Here is a tiny trained network, its code and every weight. The questions are about switching its units off for an input and a target symbol, where a switched-off unit gives its printed mean instead of its output.

import numpy as np


def w(rows, s, z=0):
    codes = np.array(rows[::2]) - 128.0
    scale = np.full(codes.shape[1], s)
    scale[-1] = z or s
    return codes * scale


def norm(h):
    return h / np.sqrt((h * h).mean(-1, keepdims=True) + 1e-5)


def f(y):
    return np.maximum(y, 0)


def softmax(a):
    e = np.exp(a - a.max(-1, keepdims=True))
    return e / e.sum(-1, keepdims=True)


def log_softmax(a):
    a = a - a.max(-1, keepdims=True)
    return a - np.log(np.exp(a).sum(-1, keepdims=True))


def net(x, mask):
    ids = ['βγδεζηλμξπψω'.index(c) for c in x.split()]
    T = len(ids)
    res = E[ids] + P[:T]
    u = 0
    for l in range(3):
        q, k, v = (norm(res) @ M[l].T for M in (Q, K, V))
        z = softmax(np.where(np.tri(T) > 0, q @ k.T / 2**0.5, -1e9)) @ v
        res = res + np.where(mask[u], z, O[l][:, -1]) @ O[l][:, :-1]
        u += 1
        y = f(norm(res) @ A[l][:, :-1].T + A[l][:, -1])
        res = res + np.where(mask[u : u + 4], y, B[l][:, -1]) @ B[l][:, :-1]
        u += 4
    return log_softmax(norm(res)[-1] @ U[:, :-1].T + U[:, -1])


Q, K, V, O, A, B = {}, {}, {}, {}, {}, {}
E = w([
[114,134,82,132],'β',
[148,134,77,219],'γ',
[65,123,200,99],'δ',
[154,105,129,63],'ε',
[149,60,151,226],'ζ',
[184,111,80,131],'η',
[197,134,5,102],'λ',
[107,93,137,128],'μ',
[144,114,90,108],'ξ',
[145,75,143,138],'π',
[110,120,112,54],'ψ',
[108,96,192,180],'ω',
],0.019)
P = w([
[167,33,55,4],'0',
[177,70,72,51],'1',
[217,133,112,73],'2',
[164,207,59,164],'3',
[164,133,65,147],'4',
[98,167,2,193],'5',
[142,155,47,158],'6',
],0.0056)
Q[0] = w([
[95,60,132,102],'L0H1',
[36,2,2,129],'L0H1',
],0.0091)
K[0] = w([
[162,167,151,131],'L0H1',
[95,129,219,4],'L0H1',
],0.013)
V[0] = w([
[89,104,68,244],'L0H1',
[3,241,224,196],'L0H1',
],0.0035)
O[0] = w([
[72,195,104,235,26],'L0H1',
[215,255,225,84,4],'L0H1',
],0.0057,0.0028)
A[0] = w([
[48,161,164,96,1],'L0N1',
[187,122,82,116,190],'L0N2',
[88,89,175,121,148],'L0N3',
[66,175,162,3,142],'L0N4',
],0.016,0.0022)
B[0] = w([
[215,26,141,62,183],'L0N1',
[110,56,67,141,230],'L0N2',
[102,254,109,155,196],'L0N3',
[146,158,87,160,254],'L0N4',
],0.011,0.0095)
Q[1] = w([
[112,168,94,215],'L1H1',
[155,106,251,141],'L1H1',
],0.014)
K[1] = w([
[42,167,105,192],'L1H1',
[68,2,220,105],'L1H1',
],0.0098)
V[1] = w([
[101,180,199,60],'L1H1',
[155,174,254,111],'L1H1',
],0.0061)
O[1] = w([
[128,153,177,164,62],'L1H1',
[102,254,220,210,3],'L1H1',
],0.0068,0.0054)
A[1] = w([
[8,60,195,98,174],'L1N1',
[123,109,156,227,95],'L1N2',
[131,204,20,84,253],'L1N3',
[255,175,90,124,218],'L1N4',
],0.0089,0.0013)
B[1] = w([
[139,185,190,145,134],'L1N1',
[96,165,128,125,135],'L1N2',
[184,112,145,163,255],'L1N3',
[128,1,128,133,215],'L1N4',
],0.015,0.0094)
Q[2] = w([
[214,53,52,200],'L2H1',
[9,194,85,13],'L2H1',
],0.014)
K[2] = w([
[154,177,198,98],'L2H1',
[138,20,6,145],'L2H1',
],0.015)
V[2] = w([
[58,229,143,136],'L2H1',
[48,174,7,77],'L2H1',
],0.013)
O[2] = w([
[190,149,17,201,5],'L2H1',
[2,186,3,124,83],'L2H1',
],0.01,0.02)
A[2] = w([
[159,99,73,37,222],'L2N1',
[52,188,199,137,254],'L2N2',
[171,189,25,40,125],'L2N3',
[2,217,222,64,208],'L2N4',
],0.015,0.0024)
B[2] = w([
[141,235,187,161,254],'L2N1',
[217,77,114,134,141],'L2N2',
[239,143,128,172,157],'L2N3',
[202,150,98,248,158],'L2N4',
],0.015,0.0094)
U = w([
[93,90,117,210,40],'β',
[104,62,60,71,36],'γ',
[90,155,96,54,129],'δ',
[201,250,122,92,83],'ε',
[193,119,35,112,127],'ζ',
[77,196,98,107,190],'η',
[44,82,80,154,145],'λ',
[50,194,177,201,141],'μ',
[121,170,150,153,3],'ξ',
[149,192,134,76,75],'π',
[186,69,180,132,204],'ψ',
[184,182,96,227,181],'ω',
],0.015,0.0043)

Each question gives the input, a string of symbols that net reads in full, and the target symbol t.
The units are the heads (2 rows each of Q, K, V and O) and the neurons (one row each of A and B). Each row of codes is followed by its name. A weight is (code - 128) times the scale printed after its matrix; where a second scale follows, it is the last column's (O, A, B and U).
mask holds one flag per unit, layer by layer, with each layer's heads first. A switched-off unit (its flag False) gives its mean, the last column of its rows in O or B, instead of its output. The means were averaged over made-up inputs and are rounded, as every weight is.
A unit's drop is (log p(t) with every unit on - log p(t) with that unit switched off) / (log p(t) with every unit on - log p(t) with every unit switched off).
The circuit of an input: a set's keep is (log p(t) with only the set's units on - log p(t) with every unit switched off) / (log p(t) with every unit on - log p(t) with every unit switched off). Starting from the 12 units with the biggest drops (on a tie, the unit counted first), units are removed one at a time, each time the one whose removal leaves the highest keep (on an exact tie, the one counted first), for as long as the keep stays at least 0.8.
units of the circuit, in order: the units of the circuit, biggest drop first
top k neurons: the k neurons with the biggest drops, biggest first
k most important neurons of layer l: the k neurons of layer l with the biggest drops, biggest first
drop when u is switched off: that unit's drop, to one decimal
input ξ π β, target η: top 2 neurons	L1N4; L2N1
input ψ π ζ, target β: most important neuron of layer 2	L2N4
input λ ψ ψ μ ψ, target ε: units of the circuit, in order	L2N1; L2H1; L1N4; L1H1
input ψ δ δ ω η, target ω: top 4 neurons	L0N4; L0N1; L1N3; L1N4
input μ λ μ ψ λ, target ζ: 3 most important neurons of layer 0	L0N2; L0N3; L0N1
input ψ μ β ξ, target δ: top 4 neurons	L0N4; L0N3; L2N1; L1N4
input π ω δ ε γ, target ω: top 2 neurons	L0N4; L1N4
input β ζ η μ ζ λ γ, target λ: 2 most important neurons of layer 1	L1N3; L1N4
input β ψ π β ζ, target β: 3 most important neurons of layer 1	L1N3; L1N4; L1N2
input γ ψ λ π, target μ: 2 most important neurons of layer 0	L0N1; L0N4
input β ε μ μ, target ω: top 3 neurons	L2N4; L1N4; L0N4
input β γ μ η, target γ: 2 most important neurons of layer 0	L0N3; L0N4
input ξ ξ ξ ψ ω, target ω: drop when L2N4 is switched off	0.8
input ω η γ η λ δ η, target ζ: drop when L2H1 is switched off	1.6
input ψ π μ ψ, target ε: drop when L2N1 is switched off	1.1
input ω π ξ η λ, target ω: most important neuron of layer 0	L0N3
input π ξ ζ η ψ μ ξ, target δ: 2 most important neurons of layer 0	L0N4; L0N3
input ω β μ δ ψ ψ λ, target ω: 2 most important neurons of layer 2	L2N3; L2N1
